Here is a tiny trained network, its code and every weight. The questions are about switching its units off for an input and a target symbol, where a switched-off unit gives its printed mean instead of its output.

import numpy as np


def w(rows, s, z=0):
    codes = np.array(rows[::2]) - 128.0
    scale = np.full(codes.shape[1], s)
    scale[-1] = z or s
    return codes * scale


def softmax(a):
    e = np.exp(a - a.max(-1, keepdims=True))
    return e / e.sum(-1, keepdims=True)


def log_softmax(a):
    a = a - a.max(-1, keepdims=True)
    return a - np.log(np.exp(a).sum(-1, keepdims=True))


def net(x, mask):
    ids = ['αβδεζηθλξφψ'.index(c) for c in x.split()]
    T = len(ids)
    res = E[ids] + P[:T]
    u = 0
    for l in range(2):
        r = res
        for j in range(3):
            rows = slice(3 * j, 3 * j + 3)
            q, k, v = (r @ M[l][rows].T for M in (Q, K, V))
            z = softmax(np.where(np.tri(T) > 0, q @ k.T / 3**0.5, -1e9)) @ v
            o = O[l][rows]
            res = res + np.where(mask[u + j], z, o[:, -1]) @ o[:, :-1]
        u += 3
    return log_softmax(res[-1] @ U[:, :-1].T + U[:, -1])


Q, K, V, O = {}, {}, {}, {}
E = w([
[76,165,130,98,186],'α',
[5,160,150,160,131],'β',
[114,69,120,187,223],'δ',
[48,151,84,195,151],'ε',
[139,133,161,229,171],'ζ',
[184,190,63,164,127],'η',
[190,124,184,85,145],'θ',
[220,132,180,87,162],'λ',
[42,85,253,117,211],'ξ',
[122,218,202,80,86],'φ',
[117,101,209,212,67],'ψ',
],0.014)
P = w([
[117,222,133,166,229],'0',
[124,210,126,167,219],'1',
[127,212,141,170,202],'2',
[126,195,143,169,181],'3',
[123,187,148,162,161],'4',
[122,177,151,153,141],'5',
[124,162,157,153,124],'6',
[128,149,158,144,103],'7',
[122,140,166,138,86],'8',
[117,131,168,131,65],'9',
[119,118,169,130,44],'10',
[115,104,184,111,28],'11',
[116,100,183,108,12],'12',
[120,92,184,101,2],'13',
],0.0078)
Q[0] = w([
[70,209,154,131,195],'0.h1',
[93,124,137,101,154],'0.h1',
[88,180,172,159,146],'0.h1',
[215,161,130,101,184],'0.h2',
[158,84,82,59,77],'0.h2',
[147,133,126,93,98],'0.h2',
[51,11,51,131,174],'0.h3',
[191,254,217,107,88],'0.h3',
[176,162,164,61,88],'0.h3',
],0.0089)
K[0] = w([
[137,81,209,158,66],'0.h1',
[98,48,138,198,131],'0.h1',
[157,109,166,166,49],'0.h1',
[152,211,168,44,230],'0.h2',
[118,148,72,154,206],'0.h2',
[158,150,78,115,168],'0.h2',
[116,178,22,145,233],'0.h3',
[147,102,230,128,1],'0.h3',
[154,91,130,95,35],'0.h3',
],0.0087)
V[0] = w([
[170,189,193,189,66],'0.h1',
[154,99,57,82,141],'0.h1',
[139,102,133,167,46],'0.h1',
[133,162,254,144,148],'0.h2',
[134,117,154,90,165],'0.h2',
[148,204,152,50,196],'0.h2',
[119,113,250,224,76],'0.h3',
[136,82,81,185,121],'0.h3',
[157,184,149,171,192],'0.h3',
],0.0071)
O[0] = w([
[168,189,175,234,210,225],'0.h1',
[140,78,117,123,49,38],'0.h1',
[132,163,157,171,91,107],'0.h1',
[126,152,128,177,231,248],'0.h2',
[127,162,136,56,136,128],'0.h2',
[102,137,109,43,214,179],'0.h2',
[184,212,150,161,166,254],'0.h3',
[157,91,128,254,78,82],'0.h3',
[93,155,98,164,204,204],'0.h3',
],0.0059,0.0073)
Q[1] = w([
[151,222,169,136,154],'1.h1',
[149,43,112,96,22],'1.h1',
[143,62,125,178,67],'1.h1',
[92,255,94,151,141],'1.h2',
[169,84,251,155,192],'1.h2',
[102,37,183,166,156],'1.h2',
[116,202,213,147,224],'1.h3',
[107,66,147,66,43],'1.h3',
[128,64,56,63,89],'1.h3',
],0.008)
K[1] = w([
[146,94,207,117,2],'1.h1',
[19,107,89,180,239],'1.h1',
[160,113,71,166,189],'1.h1',
[217,136,150,108,78],'1.h2',
[86,95,125,200,131],'1.h2',
[92,124,115,148,188],'1.h2',
[110,138,193,121,59],'1.h3',
[159,137,35,150,155],'1.h3',
[129,167,49,146,204],'1.h3',
],0.0091)
V[1] = w([
[83,254,131,57,4],'1.h1',
[192,183,208,105,6],'1.h1',
[16,198,74,170,63],'1.h1',
[13,34,185,146,132],'1.h2',
[85,84,149,141,159],'1.h2',
[149,133,141,180,118],'1.h2',
[231,233,35,100,56],'1.h3',
[154,46,200,79,41],'1.h3',
[144,111,160,135,234],'1.h3',
],0.0054)
O[1] = w([
[62,147,74,114,172,125],'1.h1',
[97,93,83,66,180,133],'1.h1',
[11,159,93,237,166,111],'1.h1',
[156,164,166,129,156,77],'1.h2',
[137,135,154,117,146,135],'1.h2',
[110,119,109,99,166,159],'1.h2',
[147,217,128,43,94,91],'1.h3',
[182,156,150,208,254,8],'1.h3',
[139,70,111,105,136,223],'1.h3',
],0.007,0.012)
U = w([
[78,140,74,80,192,133],'α',
[36,119,164,159,56,87],'β',
[133,9,105,145,162,148],'δ',
[89,89,55,171,50,215],'ε',
[189,202,148,229,202,124],'ζ',
[200,144,1,157,98,193],'η',
[176,72,147,93,74,187],'θ',
[200,95,129,102,134,141],'λ',
[74,78,205,125,164,2],'ξ',
[89,231,195,110,89,45],'φ',
[145,149,199,197,59,145],'ψ',
],0.0078,0.0074)

Each question gives the input, a string of symbols that net reads in full, and the target symbol t.
The units are the heads (3 rows each of Q, K, V and O). Each row of codes is followed by its name. A weight is (code - 128) times the scale printed after its matrix; where a second scale follows, it is the last column's (O and U).
mask holds one flag per head, layer by layer. A switched-off head (its flag False) gives its mean, the last column of its rows in O, instead of its output. The means were averaged over made-up inputs and are rounded, as every weight is.
A unit's drop is (log p(t) with every unit on - log p(t) with that unit switched off) / (log p(t) with every unit on - log p(t) with every unit switched off).
The circuit of an input: a set's keep is (log p(t) with only the set's units on - log p(t) with every unit switched off) / (log p(t) with every unit on - log p(t) with every unit switched off). Starting from all 6 units, units are removed one at a time, each time the one whose removal leaves the highest keep (on an exact tie, the one counted first), for as long as the keep stays at least 0.8.
circuit, biggest first: the units of the circuit, biggest drop first
most important unit: the unit with the biggest drop
heads that matter: for each layer, one digit per head in row order, 1 if its drop is at least 0.15 and else 0, layers parted by /
drop of u: that unit's drop, to one decimal
input θ ζ ψ η φ η ε λ ε ψ α, target ζ: circuit, biggest first -> 1.h3, 0.h1
input ψ φ δ φ λ ξ φ λ, target α: circuit, biggest first -> 0.h3, 1.h1
input ψ ζ ξ φ φ β φ ε φ ψ η η, target ζ: circuit, biggest first -> 1.h3, 0.h3
input ψ δ η λ ξ η η η ε φ ψ ξ ζ, target ζ: circuit, biggest first -> 1.h3, 0.h2
input δ ζ φ ξ α φ φ θ η ψ λ ζ, target ζ: heads that matter -> 010 / 001
input α λ δ ξ ψ φ ε ψ ξ, target ζ: circuit, biggest first -> 0.h1, 1.h3
input η ψ η ξ λ δ φ ε θ ξ ξ φ ξ, target α: circuit, biggest first -> 1.h1, 0.h3
input η ξ ζ λ, target δ: circuit, biggest first -> 1.h3
input β η β, target β: circuit, biggest first -> 1.h1, 1.h3
input φ θ φ φ φ ε η, target α: heads that matter -> 001 / 000
input ξ δ ζ ε ε φ φ δ ψ β, target ζ: circuit, biggest first -> 1.h3, 0.h1
input ξ λ ζ ψ ψ φ φ ζ ψ φ η η ψ δ, target ζ: circuit, biggest first -> 1.h3, 0.h2
input θ ε δ φ ψ φ η φ η φ λ, target α: circuit, biggest first -> 1.h1, 0.h3
input φ ζ δ ε, target ε: most important unit -> 1.h3
input φ η ε δ θ λ, target θ: heads that matter -> 000 / 100
input ξ φ ζ λ λ η η β φ δ, target α: circuit, biggest first -> 1.h1, 1.h3
input ξ δ β, target β: circuit, biggest first -> 1.h1, 1.h3, 0.h2
input η ψ ξ φ λ δ φ φ φ, target α: heads that matter -> 001 / 100
input φ α φ η ψ φ ψ ξ β η φ ψ φ, target ζ: heads that matter -> 110 / 001
input η ε λ β η ξ ζ λ ε ψ ζ η, target ζ: heads that matter -> 001 / 001
input ξ ζ θ, target θ: heads that matter -> 000 / 101
input ε η ε, target ε: heads that matter -> 000 / 000
input ξ η δ, target δ: heads that matter -> 000 / 001
input β β ζ λ δ ε φ φ θ, target α: heads that matter -> 001 / 100
input δ η η, target ε: heads that matter -> 001 / 000
input φ η λ λ φ φ ξ φ η φ ζ, target α: heads that matter -> 001 / 100
input η α φ η α φ λ ξ δ ξ α φ β, target α: drop of 1.h3 -> 0.2
input η α η ξ ε ε ζ η ψ ξ, target ζ: drop of 1.h1 -> -0.1
